Below is a small trained network, with its code and all its weights. Each question gives an input and a target symbol and asks what happens when units are switched off, that is, made to give their printed mean instead of their output.

import numpy as np


def w(rows, s, z=0):
    codes = np.array(rows[::2]) - 128.0
    scale = np.full(codes.shape[1], s)
    scale[-1] = z or s
    return codes * scale


def f(y):
    return np.maximum(y, 0)


def softmax(a):
    e = np.exp(a - a.max(-1, keepdims=True))
    return e / e.sum(-1, keepdims=True)


def log_softmax(a):
    a = a - a.max(-1, keepdims=True)
    return a - np.log(np.exp(a).sum(-1, keepdims=True))


def net(x, mask):
    ids = ['Ψαγδεζηλπσ'.index(c) for c in x.split()]
    T = len(ids)
    res = E[ids] + P[:T]
    u = 0
    for l in range(2):
        r = res
        for j in range(3):
            rows = slice(4 * j, 4 * j + 4)
            q, k, v = (r @ M[l][rows].T for M in (Q, K, V))
            z = softmax(np.where(np.tri(T) > 0, q @ k.T / 4**0.5, -1e9)) @ v
            o = O[l][rows]
            res = res + np.where(mask[u + j], z, o[:, -1]) @ o[:, :-1]
        u += 3
        y = f(res @ A[l][:, :-1].T + A[l][:, -1])
        res = res + np.where(mask[u : u + 8], y, B[l][:, -1]) @ B[l][:, :-1]
        u += 8
    return log_softmax(res[-1] @ U[:, :-1].T + U[:, -1])


Q, K, V, O, A, B = {}, {}, {}, {}, {}, {}
E = w([
[200,103,84],'Ψ',
[144,122,69],'α',
[119,68,82],'γ',
[163,150,94],'δ',
[46,224,238],'ε',
[94,171,65],'ζ',
[213,66,177],'η',
[158,165,181],'λ',
[2,141,123],'π',
[76,58,229],'σ',
],0.0072)
P = w([
[158,145,114],'0',
[60,66,91],'1',
[71,90,125],'2',
[199,200,156],'3',
[142,153,159],'4',
[3,43,78],'5',
[95,128,160],'6',
[180,209,177],'7',
[103,134,163],'8',
[50,94,154],'9',
[102,136,173],'10',
[117,145,195],'11',
],0.0073)
Q[0] = w([
[5,21,94],'0.h0',
[97,6,17],'0.h0',
[23,47,130],'0.h0',
[198,149,107],'0.h0',
[47,110,90],'0.h1',
[176,144,144],'0.h1',
[76,47,73],'0.h1',
[67,34,66],'0.h1',
[34,157,225],'0.h2',
[91,179,192],'0.h2',
[193,118,2],'0.h2',
[214,87,65],'0.h2',
],0.0065)
K[0] = w([
[170,247,185],'0.h0',
[255,192,129],'0.h0',
[141,242,187],'0.h0',
[141,52,51],'0.h0',
[89,125,119],'0.h1',
[175,109,140],'0.h1',
[40,89,97],'0.h1',
[52,90,104],'0.h1',
[47,191,232],'0.h2',
[99,149,193],'0.h2',
[200,108,42],'0.h2',
[180,66,49],'0.h2',
],0.0082)
V[0] = w([
[82,157,111],'0.h0',
[233,40,35],'0.h0',
[252,57,44],'0.h0',
[2,245,204],'0.h0',
[97,162,172],'0.h1',
[120,160,197],'0.h1',
[89,60,127],'0.h1',
[189,155,164],'0.h1',
[178,37,42],'0.h2',
[170,31,93],'0.h2',
[97,193,170],'0.h2',
[215,23,53],'0.h2',
],0.0078)
O[0] = w([
[194,63,133,151],'0.h0',
[55,179,195,54],'0.h0',
[61,187,192,41],'0.h0',
[205,68,73,209],'0.h0',
[159,105,92,135],'0.h1',
[194,124,74,118],'0.h1',
[2,128,93,191],'0.h1',
[236,189,132,67],'0.h1',
[38,173,162,41],'0.h2',
[29,194,141,77],'0.h2',
[214,71,114,175],'0.h2',
[44,194,165,9],'0.h2',
],0.0046,0.0012)
A[0] = w([
[149,165,65,243],'0.n0',
[167,119,204,207],'0.n1',
[2,180,239,254],'0.n2',
[154,146,71,167],'0.n3',
[185,248,159,249],'0.n4',
[175,104,220,216],'0.n5',
[170,58,143,204],'0.n6',
[176,226,113,249],'0.n7',
],0.0052,0.002)
B[0] = w([
[138,169,41,181],'0.n0',
[202,70,212,185],'0.n1',
[46,154,176,253],'0.n2',
[127,157,79,158],'0.n3',
[254,197,139,196],'0.n4',
[172,68,183,198],'0.n5',
[142,53,153,210],'0.n6',
[245,224,102,185],'0.n7',
],0.0047,0.0038)
Q[1] = w([
[102,44,125],'1.h0',
[3,171,88],'1.h0',
[23,157,149],'1.h0',
[129,241,79],'1.h0',
[76,155,164],'1.h1',
[182,181,167],'1.h1',
[214,162,132],'1.h1',
[217,169,147],'1.h1',
[180,188,139],'1.h2',
[164,178,55],'1.h2',
[137,204,96],'1.h2',
[120,64,231],'1.h2',
],0.0053)
K[1] = w([
[204,117,206],'1.h0',
[152,231,98],'1.h0',
[165,255,114],'1.h0',
[63,177,94],'1.h0',
[118,191,99],'1.h1',
[42,88,81],'1.h1',
[65,44,120],'1.h1',
[52,58,120],'1.h1',
[108,87,85],'1.h2',
[51,134,109],'1.h2',
[62,130,78],'1.h2',
[254,79,140],'1.h2',
],0.0055)
V[1] = w([
[102,42,189],'1.h0',
[40,49,137],'1.h0',
[101,196,33],'1.h0',
[189,78,224],'1.h0',
[100,59,205],'1.h1',
[105,60,219],'1.h1',
[221,206,183],'1.h1',
[65,98,3],'1.h1',
[98,199,58],'1.h2',
[188,102,210],'1.h2',
[187,64,186],'1.h2',
[158,50,184],'1.h2',
],0.0057)
O[1] = w([
[50,169,55,195],'1.h0',
[2,92,50,125],'1.h0',
[158,45,192,18],'1.h0',
[128,214,88,248],'1.h0',
[51,181,60,175],'1.h1',
[62,188,62,186],'1.h1',
[234,177,134,178],'1.h1',
[60,29,159,31],'1.h1',
[176,55,202,70],'1.h2',
[134,224,77,236],'1.h2',
[113,171,87,196],'1.h2',
[91,176,73,169],'1.h2',
],0.0077,0.0014)
A[1] = w([
[110,154,178,218],'1.n0',
[114,182,168,226],'1.n1',
[174,119,121,146],'1.n2',
[177,27,139,252],'1.n3',
[45,97,102,179],'1.n4',
[118,97,255,232],'1.n5',
[109,97,122,150],'1.n6',
[127,141,91,79],'1.n7',
],0.0078,0.0032)
B[1] = w([
[119,155,207,210],'1.n0',
[123,201,167,231],'1.n1',
[172,100,123,179],'1.n2',
[200,35,63,221],'1.n3',
[45,107,35,207],'1.n4',
[115,53,254,253],'1.n5',
[129,97,89,154],'1.n6',
[98,128,122,162],'1.n7',
],0.0063,0.0045)
U = w([
[109,167,210,19],'Ψ',
[115,99,180,64],'α',
[24,115,156,186],'γ',
[168,120,178,136],'δ',
[198,108,54,3],'ε',
[172,34,134,188],'ζ',
[87,253,136,193],'η',
[188,175,111,238],'λ',
[121,37,46,128],'π',
[40,195,23,57],'σ',
],0.0053,0.0029)

Each question gives the input, a string of symbols that net reads in full, and the target symbol t.
The units are the heads (4 rows each of Q, K, V and O) and the neurons (one row each of A and B). Each row of codes is followed by its name. A weight is (code - 128) times the scale printed after its matrix; where a second scale follows, it is the last column's (O, A, B and U).
mask holds one flag per unit, layer by layer, with each layer's heads first. A switched-off unit (its flag False) gives its mean, the last column of its rows in O or B, instead of its output. The means were averaged over made-up inputs and are rounded, as every weight is.
A unit's drop is (log p(t) with every unit on - log p(t) with that unit switched off) / (log p(t) with every unit on - log p(t) with every unit switched off).
unit that matters most: the unit with the biggest drop
top k neurons: the k neurons with the biggest drops, biggest first
top k neurons in layer l: the k neurons of layer l with the biggest drops, biggest first
heads that matter: for each layer, one digit per head in row order, 1 if its drop is at least 0.15 and else 0, layers parted by /
drop when u is switched off: that unit's drop, to one decimal
input δ α ε ε λ ζ, target ε: heads that matter	100 / 010
input ζ ε π ζ Ψ π ε γ, target π: heads that matter	110 / 010
input σ γ δ, target σ: unit that matters most	1.n4
input η γ ζ, target η: heads that matter	110 / 010
input η δ η λ ε γ, target λ: heads that matter	010 / 110
input ζ γ π ε, target π: heads that matter	011 / 110
input σ Ψ α, target σ: top 3 neurons	[1.n4 0.n7 0.n4]
input γ η γ γ π λ, target γ: top 2 neurons in layer 1	[1.n4 1.n5]
input γ ε η Ψ, target η: heads that matter	101 / 000
input Ψ ε Ψ ζ γ γ, target ζ: heads that matter	000 / 111
input σ σ ζ ζ λ γ η λ σ η γ, target σ: heads that matter	000 / 101
input α ζ Ψ η Ψ σ λ α, target σ: heads that matter	110 / 110
input ζ γ Ψ η γ σ, target η: top 2 neurons	[0.n4 0.n1]
input π ζ α ζ, target ζ: unit that matters most	1.h1
input π δ γ, target π: top 2 neurons in layer 1	[1.n4 1.n3]
input σ α λ, target σ: heads that matter	000 / 110
input ε Ψ σ α ζ π σ π λ, target σ: heads that matter	001 / 111
input γ ζ π ζ α π, target ζ: top 2 neurons in layer 1	[1.n3 1.n5]
input ε γ π ε ζ, target π: drop when 0.h0 is switched off	0.3
input π σ Ψ π α σ ε ε γ ε σ σ, target σ: drop when 1.h0 is switched off	0.7
input γ γ η σ, target γ: unit that matters most	0.h2
input ζ δ σ, target ζ: drop when 0.h0 is switched off	-0.1
input γ α γ, target γ: drop when 0.h2 is switched off	0.2
input α η η δ, target η: top 2 neurons in layer 0	[0.n4 0.n7]
input σ γ π, target σ: top 2 neurons in layer 1	[1.n4 1.n5]
